Below are the code and all the weights of a small trained network. Each question names an input and a target symbol and asks about switching units off, where a switched-off unit gives its printed mean instead of its output.

import numpy as np


def w(rows, s, z=0):
    codes = np.array(rows[::2]) - 128.0
    scale = np.full(codes.shape[1], s)
    scale[-1] = z or s
    return codes * scale


def f(y):
    return y / 2 * (1 + np.tanh(0.7978845608 * (y + 0.044715 * y**3)))


def softmax(a):
    e = np.exp(a - a.max(-1, keepdims=True))
    return e / e.sum(-1, keepdims=True)


def log_softmax(a):
    a = a - a.max(-1, keepdims=True)
    return a - np.log(np.exp(a).sum(-1, keepdims=True))


def net(x, mask):
    ids = ['ΔΞΦαβθμπσψ'.index(c) for c in x.split()]
    T = len(ids)
    res = E[ids] + P[:T]
    u = 0
    for l in range(2):
        r = res
        for j in range(2):
            rows = slice(3 * j, 3 * j + 3)
            q, k, v = (r @ M[l][rows].T for M in (Q, K, V))
            z = softmax(np.where(np.tri(T) > 0, q @ k.T / 3**0.5, -1e9)) @ v
            o = O[l][rows]
            res = res + np.where(mask[u + j], z, o[:, -1]) @ o[:, :-1]
        u += 2
        y = f(res @ A[l][:, :-1].T + A[l][:, -1])
        res = res + np.where(mask[u : u + 4], y, B[l][:, -1]) @ B[l][:, :-1]
        u += 4
    return log_softmax(res[-1] @ U[:, :-1].T + U[:, -1])


Q, K, V, O, A, B = {}, {}, {}, {}, {}, {}
E = w([
[159,55,158,124],'Δ',
[78,66,116,90],'Ξ',
[162,149,141,122],'Φ',
[182,124,79,34],'α',
[31,97,252,119],'β',
[123,142,178,179],'θ',
[137,64,187,77],'μ',
[204,108,77,119],'π',
[73,179,98,46],'σ',
[65,165,111,145],'ψ',
],0.011)
P = w([
[18,117,207,63],'0',
[60,31,81,105],'1',
[117,63,54,123],'2',
[150,109,113,126],'3',
[145,121,128,108],'4',
[174,138,155,117],'5',
[196,163,165,130],'6',
[163,171,189,100],'7',
[191,183,190,115],'8',
[196,231,203,98],'9',
[170,233,212,106],'10',
[164,251,227,106],'11',
[200,186,183,64],'12',
],0.0023)
Q[0] = w([
[206,243,68,151],'L0H0',
[123,97,97,222],'L0H0',
[139,102,97,65],'L0H0',
[143,176,136,146],'L0H1',
[37,255,149,57],'L0H1',
[200,185,56,131],'L0H1',
],0.0091)
K[0] = w([
[138,158,231,60],'L0H0',
[68,24,123,109],'L0H0',
[107,163,103,114],'L0H0',
[175,159,122,106],'L0H1',
[161,244,54,147],'L0H1',
[152,68,133,90],'L0H1',
],0.011)
V[0] = w([
[124,195,72,40],'L0H0',
[139,114,162,155],'L0H0',
[229,145,158,173],'L0H0',
[178,80,116,108],'L0H1',
[253,77,147,85],'L0H1',
[141,113,121,135],'L0H1',
],0.0051)
O[0] = w([
[100,3,99,252,137],'L0H0',
[133,166,128,73,126],'L0H0',
[37,51,107,51,2],'L0H0',
[67,145,108,179,129],'L0H1',
[41,221,187,180,115],'L0H1',
[99,124,148,129,110],'L0H1',
],0.0038,0.00089)
A[0] = w([
[44,245,126,163,3],'L0N0',
[5,215,53,149,42],'L0N1',
[29,177,255,210,2],'L0N2',
[13,67,118,183,153],'L0N3',
],0.01,0.0012)
B[0] = w([
[25,153,133,158,159],'L0N0',
[69,98,159,104,164],'L0N1',
[140,63,11,141,252],'L0N2',
[143,148,178,68,168],'L0N3',
],0.012,0.0024)
Q[1] = w([
[117,217,128,140],'L1H0',
[119,167,34,98],'L1H0',
[134,202,30,147],'L1H0',
[175,65,135,254],'L1H1',
[217,233,46,186],'L1H1',
[81,199,40,46],'L1H1',
],0.007)
K[1] = w([
[159,83,118,66],'L1H0',
[134,132,211,160],'L1H0',
[145,89,231,103],'L1H0',
[161,153,141,5],'L1H1',
[1,29,71,90],'L1H1',
[55,122,93,216],'L1H1',
],0.0085)
V[1] = w([
[234,179,96,130],'L1H0',
[51,113,58,186],'L1H0',
[105,227,66,6],'L1H0',
[84,179,77,94],'L1H1',
[104,89,161,143],'L1H1',
[175,134,170,69],'L1H1',
],0.014)
O[1] = w([
[200,158,134,63,2],'L1H0',
[96,75,48,164,141],'L1H0',
[73,247,90,91,147],'L1H0',
[115,190,95,117,102],'L1H1',
[124,101,136,168,171],'L1H1',
[156,150,192,117,169],'L1H1',
],0.015,0.0033)
A[1] = w([
[181,84,133,44,204],'L1N0',
[254,86,93,164,139],'L1N1',
[95,132,204,230,246],'L1N2',
[114,219,184,227,167],'L1N3',
],0.0093,0.0012)
B[1] = w([
[181,73,192,39,197],'L1N0',
[209,122,32,116,222],'L1N1',
[130,112,123,226,254],'L1N2',
[250,211,115,107,174],'L1N3',
],0.011,0.0046)
U = w([
[174,83,227,184,185],'Δ',
[182,238,205,173,75],'Ξ',
[155,149,95,24,145],'Φ',
[60,225,192,29,127],'α',
[104,153,68,217,194],'β',
[80,5,75,59,2],'θ',
[78,123,250,111,140],'μ',
[113,76,253,115,43],'π',
[199,163,32,130,69],'σ',
[41,204,127,186,190],'ψ',
],0.0048,0.0037)

Each question gives the input, a string of symbols that net reads in full, and the target symbol t.
The units are the heads (3 rows each of Q, K, V and O) and the neurons (one row each of A and B). Each row of codes is followed by its name. A weight is (code - 128) times the scale printed after its matrix; where a second scale follows, it is the last column's (O, A, B and U).
mask holds one flag per unit, layer by layer, with each layer's heads first. A switched-off unit (its flag False) gives its mean, the last column of its rows in O or B, instead of its output. The means were averaged over made-up inputs and are rounded, as every weight is.
A unit's drop is (log p(t) with every unit on - log p(t) with that unit switched off) / (log p(t) with every unit on - log p(t) with every unit switched off).
The circuit of an input: a set's keep is (log p(t) with only the set's units on - log p(t) with every unit switched off) / (log p(t) with every unit on - log p(t) with every unit switched off). Starting from all 12 units, units are removed one at a time, each time the one whose removal leaves the highest keep (on an exact tie, the one counted first), for as long as the keep stays at least 0.8.
circuit, biggest first: the units of the circuit, biggest drop first
most important unit: the unit with the biggest drop
k most important neurons of layer l: the k neurons of layer l with the biggest drops, biggest first
heads that matter: for each layer, one digit per head in row order, 1 if its drop is at least 0.15 and else 0, layers parted by /
drop when u is switched off: that unit's drop, to one decimal
input π Δ θ ψ ψ Δ, target β: heads that matter : 00 / 10
input Δ Ξ ψ Ξ Φ Φ π α θ σ, target α: circuit, biggest first : L1H0; L0N2; L1N2
input π Ξ ψ σ, target ψ: most important neuron of layer 1 : L1N0
input θ θ π α, target Φ: heads that matter : 01 / 10
input α σ Ξ Φ, target Ξ: 2 most important neurons of layer 0 : L0N2; L0N3
input β μ Δ μ, target Δ: 2 most important neurons of layer 0 : L0N2; L0N0
input Δ Δ π, target Φ: heads that matter : 10 / 10
input β β Δ μ ψ ψ θ, target β: 2 most important neurons of layer 1 : L1N0; L1N2
input β α α Ξ π, target Φ: 2 most important neurons of layer 0 : L0N0; L0N2
input Δ Φ Δ Δ ψ α Δ μ μ Φ, target Ξ: 2 most important neurons of layer 0 : L0N2; L0N0
input Δ α α Φ Ξ, target α: 2 most important neurons of layer 0 : L0N2; L0N3
input θ ψ ψ β, target β: 2 most important neurons of layer 0 : L0N1; L0N0
input Δ α μ Φ Φ θ β ψ ψ β, target β: 3 most important neurons of layer 0 : L0N2; L0N0; L0N1
input α θ Δ θ ψ ψ θ, target β: most important unit : L1H0
input β π Ξ ψ σ, target ψ: 2 most important neurons of layer 1 : L1N0; L1N1
input μ Ξ α σ, target α: drop when L1H0 is switched off : 0.5
input α Φ Φ μ Ξ β, target θ: drop when L0N1 is switched off : 0.0
input α σ Ξ Δ Δ Ξ Δ θ β, target θ: drop when L0N2 is switched off : 1.4
